Below is a small trained network, with its code and all its weights. Each question gives an input and a target symbol and asks what happens when units are switched off, that is, made to give their printed mean instead of their output.

import numpy as np


def w(rows, s, z=0):
    codes = np.array(rows[::2]) - 128.0
    scale = np.full(codes.shape[1], s)
    scale[-1] = z or s
    return codes * scale


def f(y):
    return y / 2 * (1 + np.tanh(0.7978845608 * (y + 0.044715 * y**3)))


def softmax(a):
    e = np.exp(a - a.max(-1, keepdims=True))
    return e / e.sum(-1, keepdims=True)


def log_softmax(a):
    a = a - a.max(-1, keepdims=True)
    return a - np.log(np.exp(a).sum(-1, keepdims=True))


def net(x, mask):
    ids = ['αγζμπσω'.index(c) for c in x.split()]
    T = len(ids)
    res = E[ids] + P[:T]
    u = 0
    for l in range(3):
        q, k, v = (res @ M[l].T for M in (Q, K, V))
        z = softmax(np.where(np.tri(T) > 0, q @ k.T / 2**0.5, -1e9)) @ v
        res = res + np.where(mask[u], z, O[l][:, -1]) @ O[l][:, :-1]
        u += 1
        y = f(res @ A[l][:, :-1].T + A[l][:, -1])
        res = res + np.where(mask[u : u + 8], y, B[l][:, -1]) @ B[l][:, :-1]
        u += 8
    return log_softmax(res[-1] @ U[:, :-1].T + U[:, -1])


Q, K, V, O, A, B = {}, {}, {}, {}, {}, {}
E = w([
[166,123,84,131,116,250,144,188,90,133,134],'α',
[124,90,57,91,108,98,159,223,115,125,75],'γ',
[193,19,99,82,71,150,133,106,59,248,102],'ζ',
[73,180,160,188,179,99,102,160,113,139,83],'μ',
[86,128,92,185,189,173,83,120,142,65,108],'π',
[144,99,178,154,147,149,89,143,172,114,182],'σ',
[121,150,94,221,84,135,143,173,87,125,91],'ω',
],0.018)
P = w([
[168,182,78,186,107,213,134,136,215,145,70],'0',
[182,97,121,186,107,166,120,133,170,144,33],'1',
[158,168,97,134,141,137,213,95,155,84,139],'2',
[161,114,65,157,130,107,113,104,179,103,126],'3',
[153,92,64,152,179,120,173,103,112,99,112],'4',
[130,144,113,97,140,87,188,168,111,104,141],'5',
[149,73,86,90,159,115,136,104,76,106,130],'6',
[93,109,137,102,120,105,116,155,134,103,192],'7',
[150,76,12,128,147,104,94,122,74,92,161],'8',
[89,59,103,115,175,124,137,144,40,126,148],'9',
[84,91,127,128,106,73,64,215,93,110,161],'10',
[78,85,37,119,138,100,40,97,108,101,255],'11',
[42,6,133,112,113,107,25,184,73,207,157],'12',
],0.0089)
Q[0] = w([
[50,89,102,123,147,148,184,159,123,170,118],'0.h1',
[150,206,198,125,95,100,188,1,198,124,195],'0.h1',
],0.0091)
K[0] = w([
[109,102,110,153,157,106,101,125,108,168,161],'0.h1',
[187,115,148,155,135,145,194,86,254,125,31],'0.h1',
],0.0066)
V[0] = w([
[101,46,95,163,170,94,156,225,148,58,97],'0.h1',
[166,4,7,24,103,86,146,59,104,148,132],'0.h1',
],0.0038)
O[0] = w([
[24,136,11,146,114,119,201,33,111,254,236,216],'0.h1',
[50,67,204,161,80,164,67,6,177,83,200,254],'0.h1',
],0.0095,0.006)
A[0] = w([
[171,69,84,185,120,169,140,106,219,197,42,213],'0.n1',
[75,145,114,81,126,80,168,70,140,130,118,111],'0.n2',
[129,39,76,50,25,172,161,147,229,60,44,95],'0.n3',
[94,114,69,160,100,61,90,185,89,213,150,250],'0.n4',
[141,157,119,155,135,240,154,160,55,107,174,123],'0.n5',
[78,173,123,164,217,2,103,161,58,41,156,223],'0.n6',
[133,112,208,171,45,202,139,139,132,74,149,114],'0.n7',
[157,83,164,216,144,210,125,156,136,162,216,146],'0.n8',
],0.0057,0.0022)
B[0] = w([
[131,229,116,91,187,180,202,89,96,140,143,195],'0.n1',
[125,117,109,119,163,95,119,90,225,107,86,152],'0.n2',
[123,104,107,75,179,48,145,106,180,121,106,196],'0.n3',
[111,70,87,89,115,82,150,61,163,92,187,255],'0.n4',
[158,101,6,113,117,197,157,159,132,107,104,145],'0.n5',
[106,2,178,101,162,196,178,114,80,172,127,159],'0.n6',
[182,164,80,166,116,149,124,134,124,60,70,150],'0.n7',
[145,94,74,130,132,119,131,162,130,120,169,184],'0.n8',
],0.0075,0.0091)
Q[1] = w([
[100,89,62,95,141,139,104,2,93,107,195],'1.h1',
[142,225,124,126,173,166,6,118,129,191,90],'1.h1',
],0.0055)
K[1] = w([
[26,81,107,99,50,116,41,187,67,91,177],'1.h1',
[140,204,113,142,80,102,164,105,253,149,67],'1.h1',
],0.0047)
V[1] = w([
[216,173,49,101,96,186,132,189,125,31,192],'1.h1',
[90,196,106,99,188,196,67,3,13,211,155],'1.h1',
],0.005)
O[1] = w([
[164,58,233,20,30,156,54,89,109,109,121,105],'1.h1',
[149,232,132,49,209,98,135,27,73,1,95,253],'1.h1',
],0.0078,0.0039)
A[1] = w([
[148,116,89,108,197,99,128,151,77,187,146,159],'1.n1',
[133,75,155,116,174,199,138,125,186,169,160,123],'1.n2',
[135,82,162,74,128,98,88,164,138,120,101,197],'1.n3',
[141,146,124,25,127,47,140,127,134,49,169,172],'1.n4',
[80,178,214,143,190,129,42,86,95,41,98,4],'1.n5',
[179,130,105,108,254,163,126,112,127,65,164,210],'1.n6',
[144,188,94,168,118,75,133,112,191,48,152,137],'1.n7',
[168,142,144,150,199,92,118,80,154,26,129,213],'1.n8',
],0.0069,0.0022)
B[1] = w([
[147,115,152,157,92,176,106,181,154,135,194,196],'1.n1',
[80,228,83,163,129,100,114,154,136,165,181,165],'1.n2',
[209,132,195,109,202,94,105,196,174,136,123,128],'1.n3',
[188,144,152,169,254,188,103,161,124,89,72,254],'1.n4',
[214,131,158,61,68,167,125,186,187,99,201,142],'1.n5',
[145,82,87,147,124,104,69,147,122,155,153,245],'1.n6',
[118,93,186,180,113,137,132,141,86,127,78,180],'1.n7',
[151,215,147,163,133,135,90,106,162,54,135,187],'1.n8',
],0.0074,0.0078)
Q[2] = w([
[153,253,226,119,30,61,76,218,77,161,148],'2.h1',
[161,221,89,121,71,135,58,174,113,121,86],'2.h1',
],0.0044)
K[2] = w([
[168,234,141,113,159,197,181,73,221,174,78],'2.h1',
[202,145,137,166,197,173,136,155,179,128,3],'2.h1',
],0.0041)
V[2] = w([
[125,80,129,106,103,37,76,122,116,198,218],'2.h1',
[134,153,117,212,2,87,222,66,7,108,80],'2.h1',
],0.0043)
O[2] = w([
[244,71,155,176,77,99,94,146,199,22,71,234],'2.h1',
[109,90,129,65,97,46,42,175,83,99,157,8],'2.h1',
],0.011,0.0014)
A[2] = w([
[131,92,166,186,48,177,171,156,125,130,46,35],'2.n1',
[125,120,200,189,170,82,123,110,147,65,68,204],'2.n2',
[165,182,168,165,128,125,93,161,89,57,6,6],'2.n3',
[50,67,133,173,126,150,103,219,166,124,116,147],'2.n4',
[173,155,58,153,248,80,125,99,117,136,184,181],'2.n5',
[129,164,157,139,47,138,196,18,85,226,224,212],'2.n6',
[153,159,132,51,56,133,88,120,64,253,70,100],'2.n7',
[54,146,48,184,63,226,100,51,32,161,111,190],'2.n8',
],0.0052,0.0024)
B[2] = w([
[130,127,93,66,151,92,143,148,205,81,149,120],'2.n1',
[166,161,82,117,134,139,75,106,54,174,85,151],'2.n2',
[26,84,159,51,129,45,235,208,144,167,90,123],'2.n3',
[111,134,139,109,255,97,178,152,87,158,36,158],'2.n4',
[138,78,132,108,144,91,103,231,91,95,143,246],'2.n5',
[153,158,151,140,89,22,159,171,142,89,185,162],'2.n6',
[158,145,155,73,75,37,128,138,165,169,141,134],'2.n7',
[82,181,148,93,135,45,143,179,234,108,100,211],'2.n8',
],0.0067,0.012)
U = w([
[188,154,178,102,144,117,174,122,112,102,224,218],'α',
[42,144,103,115,82,41,219,169,149,114,192,129],'γ',
[84,241,65,131,146,152,92,101,55,66,102,203],'ζ',
[190,183,118,223,124,115,160,253,18,186,196,180],'μ',
[108,171,54,93,225,80,176,82,101,119,139,3],'π',
[83,118,41,109,103,179,219,119,142,179,164,202],'σ',
[71,120,93,37,105,146,92,215,58,184,167,61],'ω',
],0.0043,0.0015)

Each question gives the input, a string of symbols that net reads in full, and the target symbol t.
The units are the heads (2 rows each of Q, K, V and O) and the neurons (one row each of A and B). Each row of codes is followed by its name. A weight is (code - 128) times the scale printed after its matrix; where a second scale follows, it is the last column's (O, A, B and U).
mask holds one flag per unit, layer by layer, with each layer's heads first. A switched-off unit (its flag False) gives its mean, the last column of its rows in O or B, instead of its output. The means were averaged over made-up inputs and are rounded, as every weight is.
A unit's drop is (log p(t) with every unit on - log p(t) with that unit switched off) / (log p(t) with every unit on - log p(t) with every unit switched off).
The circuit of an input: a set's keep is (log p(t) with only the set's units on - log p(t) with every unit switched off) / (log p(t) with every unit on - log p(t) with every unit switched off). Starting from the 12 units with the biggest drops (on a tie, the unit counted first), units are removed one at a time, each time the one whose removal leaves the highest keep (on an exact tie, the one counted first), for as long as the keep stays at least 0.8.
circuit, biggest first: the units of the circuit, biggest drop first
k most important neurons: the k neurons with the biggest drops, biggest first
k most important neurons of layer l: the k neurons of layer l with the biggest drops, biggest first
drop of u: that unit's drop, to one decimal
input ζ γ ω ω γ γ α, target ω: circuit, biggest first	(0.n8, 0.n5, 1.h1)
input ζ ζ ω γ ζ ζ μ, target α: circuit, biggest first	(1.n5, 0.h1)
input γ γ γ γ α γ γ α ω ζ ζ ζ, target ζ: circuit, biggest first	(0.h1, 1.h1, 1.n8)
input ω α γ ω μ μ, target μ: circuit, biggest first	(0.h1, 1.n1)
input γ μ π ζ ω γ ζ γ μ γ, target μ: 4 most important neurons of layer 1	(1.n4, 1.n1, 1.n6, 1.n7)
input γ γ ζ ζ, target ζ: circuit, biggest first	(0.h1, 1.h1, 1.n8, 0.n1)
input γ ζ γ α, target γ: 3 most important neurons of layer 1	(1.n4, 1.n2, 1.n7)
input α α μ, target α: circuit, biggest first	(1.h1, 1.n5)
input ω π γ π γ γ γ γ π, target γ: 4 most important neurons	(1.n4, 2.n8, 0.n4, 1.n6)
input γ γ γ γ γ ζ γ α γ μ α, target σ: 2 most important neurons of layer 2	(2.n5, 2.n6)
input ζ ω γ π ω ω γ, target ω: 3 most important neurons	(1.n4, 0.n3, 1.n8)
input γ ζ α γ γ γ, target σ: 2 most important neurons of layer 0	(0.n1, 0.n2)
input γ ζ γ ζ ζ γ ζ γ γ ζ ω γ ζ, target γ: 3 most important neurons	(0.n1, 1.n4, 1.n2)
input ζ ω ζ ζ γ γ π π ζ γ γ ω, target γ: most important neuron	(1.n4)
input π μ σ α ζ, target α: most important neuron of layer 2	(2.n6)
input ζ γ γ π ω, target γ: 4 most important neurons	(2.n8, 1.n4, 2.n6, 2.n2)
input σ ζ γ ζ π γ γ γ ζ γ, target ζ: 2 most important neurons	(2.n2, 0.n8)
input ζ ζ ω ζ ζ π μ ζ σ ω γ γ ζ, target γ: 2 most important neurons of layer 0	(0.n1, 0.n7)
input γ γ ω ω ζ α μ γ γ μ ζ σ γ, target π: 2 most important neurons of layer 0	(0.n3, 0.n4)
input π γ ζ γ α μ ζ σ ζ γ ζ α ζ, target α: most important neuron	(0.n1)
input γ ζ γ, target ζ: 2 most important neurons of layer 1	(1.n8, 1.n4)
input γ π μ μ, target μ: 3 most important neurons	(1.n1, 2.n5, 1.n6)
input ω α α γ γ γ, target σ: 3 most important neurons of layer 2	(2.n8, 2.n6, 2.n5)
input μ γ γ γ ω ω γ, target ω: 3 most important neurons	(1.n4, 0.n3, 2.n8)
input α ω ζ ζ σ ω ω γ π γ γ π, target γ: 2 most important neurons of layer 1	(1.n4, 1.n2)
input ζ ζ γ α, target γ: 3 most important neurons	(2.n8, 1.n4, 0.n1)
input γ α ζ σ ω α ω ω ω π, target ω: most important neuron	(0.n3)
input ζ ζ α ω σ α α γ, target α: drop of 0.n4	-0.1
input γ ω ζ γ ω γ γ γ ω μ γ, target μ: drop of 1.n5	0.0
input ζ γ ω ζ γ ω γ ω γ γ ζ σ γ, target π: drop of 1.n6	0.1
